[100 = 0]

106,105,147,100,93,98,110,99,95,87,92,101,103,80,94,100,105,110,98 | Q125 Q398
112,121,42,113,98,104,108,106,59,105,120,85,103,66,111,89,93,98,120 | Q39 Q654
115,102,110,105,109,89,97,120,80,102,76,104,114,88,85,105,129,107,95 | Q125 Q778
124,112,145,91,104,96,93,96,66,93,81,91,94,65,100,99,105,117,117 | Q125 Q931
93,113,100,118,96,118,102,97,125,99,70,140,120,109,84,100,92,115,95 | Q125 Q654
132,118,190,82,98,89,109,93,104,98,71,105,101,43,113,83,91,114,114 | Q125 Q398
118,107,166,99,100,100,106,85,101,104,85,105,96,92,101,101,129,108,81 | Q125 Q654
107,114,89,102,98,106,106,96,123,97,87,100,107,105,85,101,130,105,92 | Q125 Q654
115,103,143,102,101,97,110,93,105,97,106,105,99,73,101,103,105,124,105 | Q125 Q778
121,110,148,89,84,98,102,101,135,96,98,86,99,70,99,102,102,128,94 | Q125 Q778
97,106,135,98,85,100,116,119,60,110,104,96,90,78,102,98,93,102,104 | Q125 Q398
114,105,157,94,106,88,117,112,68,85,87,89,76,79,105,87,88,114,106 | Q125 Q778
118,120,137,190,103,102,103,105,77,98,84,90,107,43,81,100,105,112,106 | Q125 Q778
106,98,163,91,99,94,95,98,103,94,74,99,81,103,86,104,123,108,93 | Q125 Q931
113,119,144,85,95,100,117,103,96,99,104,108,113,80,112,94,80,102,108 | Q39 Q654
127,116,154,98,96,98,102,108,78,97,65,102,91,81,102,111,102,98,103 | Q125 Q778
143,108,190,75,91,93,112,93,105,91,77,77,89,49,62,111,104,120,100 | Q125 Q778
119,110,151,102,105,102,114,98,111,92,75,99,102,85,92,108,103,135,100 | Q125 Q778
114,125,112,89,100,102,102,100,71,109,92,90,101,63,101,85,75,97,121 | Q39 Q654
114,102,172,81,81,92,114,101,84,105,79,95,100,64,90,96,94,104,101 | Q125 Q654
81,110,87,111,116,108,89,104,90,98,76,109,103,124,76,104,115,109,110 | Q125 Q654
102,115,58,105,93,110,109,105,80,106,81,84,95,94,80,95,129,93,107 | Q125 Q654
119,114,177,88,87,109,119,114,82,112,96,83,97,55,109,102,80,109,115 | Q125 Q654
112,108,117,88,107,88,77,103,67,99,97,87,94,105,100,100,90,104,91 | Q125 Q778
106,96,139,84,101,96,97,98,94,109,92,111,85,86,87,110,155,98,67 | Q125 Q654
118,127,153,88,86,100,114,100,95,91,65,104,91,74,86,98,93,94,97 | Q125 Q654
100,113,139,106,95,118,108,98,122,99,61,111,99,118,83,100,126,108,103 | Q125 Q654
102,106,148,101,103,108,89,108,98,92,65,100,92,107,79,107,133,105,120 | Q125 Q931
103,118,31,113,109,106,116,102,92,101,106,100,104,78,107,99,70,109,129 | Q39 Q778
114,116,131,94,95,97,111,103,73,90,86,89,94,69,95,112,108,110,104 | Q125 Q778
122,110,179,86,96,81,105,103,84,98,72,93,101,58,113,122,111,90,100 | Q125 Q398
141,147,186,89,104,84,118,97,105,105,92,109,96,58,106,109,92,114,108 | Q39 Q398
108,124,12,114,84,108,113,95,92,103,102,100,109,84,119,72,74,97,125 | Q39 Q398
121,114,115,88,118,89,112,91,108,92,103,109,105,82,101,85,92,89,101 | Q39 Q654
119,126,141,89,93,90,97,106,96,97,98,99,100,90,91,106,98,138,95 | Q125 Q398
128,114,158,130,101,106,108,104,106,102,78,106,104,82,92,108,114,111,98 | Q125 Q398
124,128,147,96,119,108,121,107,90,103,76,105,90,82,85,102,96,107,101 | Q125 Q654
109,114,166,102,101,116,98,96,132,93,59,118,95,121,94,125,121,114,87 | Q125 Q654
114,114,119,95,84,104,120,102,52,111,105,79,91,52,114,97,84,108,113 | Q125 Q778
112,110,121,103,94,108,104,111,153,99,77,103,74,86,84,95,121,93,102 | Q125 Q654
124,125,61,120,84,123,125,97,109,106,86,88,104,86,96,98,90,110,120 | Q125 Q398
107,114,127,98,88,100,108,109,74,96,87,91,90,80,95,97,100,113,103 | Q125 Q654
107,98,61,105,94,109,95,108,84,100,91,89,96,89,94,99,114,108,99 | Q125 Q398
105,118,108,112,87,113,110,107,90,103,84,102,95,81,98,103,94,112,116 | Q125 Q398
96,112,147,88,65,107,107,98,89,98,74,91,97,78,83,105,117,108,104 | Q125 Q654
117,111,141,85,100,95,139,107,56,101,96,94,94,47,97,92,86,105,115 | Q125 Q654
113,119,115,83,92,97,121,97,87,94,91,99,97,84,90,93,97,101,114 | Q39 Q654

102,87,98,96,100,97,107,101,104,116,83,104,101,96,100,108,98,106,99 | (73) S
92,92,102,99,94,115,92,106,88,117,84,103,92,92,99,96,84,106,102 | (80) X
97,88,101,108,101,102,100,97,108,116,82,99,96,94,102,108,100,114,98 | (80) S
104,97,104,102,108,96,105,101,100,98,87,102,96,93,105,110,99,99,98 | (73) A
103,68,93,97,96,106,98,110,99,130,79,103,94,91,85,106,92,100,97 | (87) S
92,81,97,97,100,115,100,110,97,127,85,101,89,90,103,102,90,104,91 | (83) X
112,82,97,95,105,97,117,109,86,121,104,107,92,109,94,106,99,107,87 | (85) H
97,93,96,100,89,106,92,106,102,96,94,102,94,85,102,93,87,109,110 | (85) X
98,79,98,91,110,116,109,98,98,111,81,99,100,84,99,106,94,100,102 | (80) S
102,92,103,101,98,104,89,108,95,104,98,100,96,100,97,108,99,106,97 | (87) A
104,86,97,99,95,104,96,106,97,95,103,96,99,100,102,100,90,103,99 | (87) X
102,104,97,103,101,110,101,109,92,90,98,92,102,91,90,92,92,93,100 | (87) X
103,86,100,103,97,103,93,105,102,109,99,99,97,103,100,106,98,112,95 | (87) S
104,75,94,100,100,110,97,102,106,101,90,96,100,94,94,106,96,104,101 | (87) S
96,93,95,90,103,105,100,107,92,114,87,108,95,89,95,97,88,97,111 | (80) X
114,92,95,101,101,90,104,109,96,96,101,99,97,105,91,105,99,102,99 | (87) H
99,90,96,99,95,105,96,115,89,128,81,101,85,93,94,98,88,108,102 | (85) X
99,93,95,96,104,102,118,112,93,114,89,104,103,87,89,101,85,104,100 | (73) A
103,82,100,94,91,98,73,105,102,118,91,101,95,109,98,131,99,110,103 | (87) X
103,84,99,100,99,89,117,101,102,136,72,102,96,99,103,112,89,122,88 | (80) H
105,82,105,94,107,107,112,101,87,112,73,105,102,92,103,113,95,98,102 | (80) S
105,95,97,104,104,96,118,103,104,117,90,100,99,100,101,108,94,105,85 | (73) H
108,86,96,98,102,100,100,105,100,106,86,98,96,99,101,107,97,100,94 | (87) S
98,89,107,102,106,106,92,108,97,134,85,100,90,104,105,109,101,117,90 | (87) H
102,100,95,101,109,85,119,102,103,114,90,106,98,92,92,109,99,107,100 | (73) H
